Below is a small trained network, with its code and all its weights. Each question gives an input and a class and asks what happens when units are switched off, that is, made to give their printed mean instead of their output.

import numpy as np


def w(rows, s, z=0):
    codes = np.array(rows[::2]) - 128.0
    scale = np.full(codes.shape[1], s)
    scale[-1] = z or s
    return codes * scale


def f(y):
    return y / 2 * (1 + np.tanh(0.7978845608 * (y + 0.044715 * y**3)))


def log_softmax(a):
    a = a - a.max(-1, keepdims=True)
    return a - np.log(np.exp(a).sum(-1, keepdims=True))


def net(x, mask):
    res = np.array(x, float).reshape(1, 7) / 4 @ E
    y = f(res @ A[0][:, :-1].T + A[0][:, -1])
    res = res + np.where(mask, y, B[0][:, -1]) @ B[0][:, :-1]
    return log_softmax(res[-1] @ U[:, :-1].T + U[:, -1])


A, B = {}, {}
E = w([
[129,130,127,128,128],'x0',
[7,117,93,181,89],'x1',
[166,26,120,204,169],'x2',
[124,124,129,124,132],'x3',
[125,124,129,125,132],'x4',
[161,37,72,75,48],'x5',
[129,128,127,129,127],'x6',
],0.017)
A[0] = w([
[247,29,116,129,131,103],'n0',
[168,160,198,145,170,188],'n1',
[51,75,94,120,45,74],'n2',
[186,52,110,236,167,167],'n3',
[97,115,170,165,180,101],'n4',
[25,160,177,189,126,138],'n5',
[147,135,136,35,89,156],'n6',
[179,182,222,116,222,221],'n7',
[130,168,74,210,150,139],'n8',
[87,101,77,129,51,58],'n9',
[219,104,97,63,103,135],'n10',
[93,195,124,62,101,255],'n11',
[86,83,112,187,138,108],'n12',
[111,108,154,150,140,78],'n13',
],0.014,0.0079)
B[0] = w([
[75,146,138,49,149,249],'n0',
[139,114,74,122,139,206],'n1',
[171,155,39,129,111,209],'n2',
[39,111,91,133,197,251],'n3',
[155,100,161,132,142,174],'n4',
[33,207,202,129,132,230],'n5',
[165,91,145,124,77,186],'n6',
[167,137,6,136,100,254],'n7',
[96,108,143,144,181,175],'n8',
[144,122,54,125,141,187],'n9',
[116,112,210,43,128,208],'n10',
[141,199,161,95,62,221],'n11',
[127,117,123,175,165,186],'n12',
[138,86,153,136,145,140],'n13',
],0.013,0.024)
U = w([
[218,163,32,99,86,235],'0',
[37,156,197,25,174,253],'1',
[165,50,1,108,249,88],'2',
[99,87,198,236,243,13],'3',
[248,64,242,27,104,2],'4',
],0.0099,0.0038)

Each question gives the input, the list of numbers given to net, and the class t.
The units are the neurons (one row each of A and B). Each row of codes is followed by its name. A weight is (code - 128) times the scale printed after its matrix; where a second scale follows, it is the last column's (A, B and U).
mask holds one flag per neuron, in row order. A switched-off neuron (its flag False) gives its mean, the last column of its row in B, instead of its output. The means were averaged over made-up inputs and are rounded, as every weight is.
A unit's drop is (log p(t) with every unit on - log p(t) with that unit switched off) / (log p(t) with every unit on - log p(t) with every unit switched off).
The circuit of an input: a set's keep is (log p(t) with only the set's units on - log p(t) with every unit switched off) / (log p(t) with every unit on - log p(t) with every unit switched off). Starting from the 12 units with the biggest drops (on a tie, the unit counted first), units are removed one at a time, each time the one whose removal leaves the highest keep (on an exact tie, the one counted first), for as long as the keep stays at least 0.8.
units of the circuit, in order: the units of the circuit, biggest drop first
most important unit: the unit with the biggest drop
top k neurons: the k neurons with the biggest drops, biggest first
drop when u is switched off: that unit's drop, to one decimal
input [-3,0,6,-6,-7,1,-5], class 1: most important unit => n7
input [0,0,-8,0,7,8,4], class 4: units of the circuit, in order => n10, n6
input [-1,0,-2,6,3,4,-5], class 4: top 2 neurons => n7, n3
input [-8,1,-1,-1,-3,1,8], class 0: top 4 neurons => n5, n0, n10, n3
input [8,6,-3,-5,-4,1,2], class 0: top 2 neurons => n2, n0
input [1,8,1,-7,-2,-2,5], class 3: top 3 neurons => n0, n12, n10
input [-3,-3,4,-5,-5,1,7], class 1: top 2 neurons => n0, n2
input [5,4,1,2,-6,-4,1], class 3: top 2 neurons => n0, n10
input [5,1,8,-7,2,0,0], class 3: top 2 neurons => n7, n2
input [2,3,1,-4,0,-7,-6], class 3: top 2 neurons => n0, n10
input [4,1,5,1,3,-8,5], class 3: top 2 neurons => n5, n2
input [0,-5,-1,4,8,4,3], class 4: top 2 neurons => n3, n5
input [-6,5,4,2,2,0,-5], class 3: drop when n2 is switched off => 0.0
input [5,-7,3,0,-2,5,-6], class 1: units of the circuit, in order => n0
input [-1,-8,-5,7,-3,-2,6], class 0: drop when n7 is switched off => 0.9
input [1,-2,2,2,4,8,-5], class 1: drop when n0 is switched off => 1.0
input [-1,-5,3,-5,-3,8,0], class 1: drop when n0 is switched off => 0.6
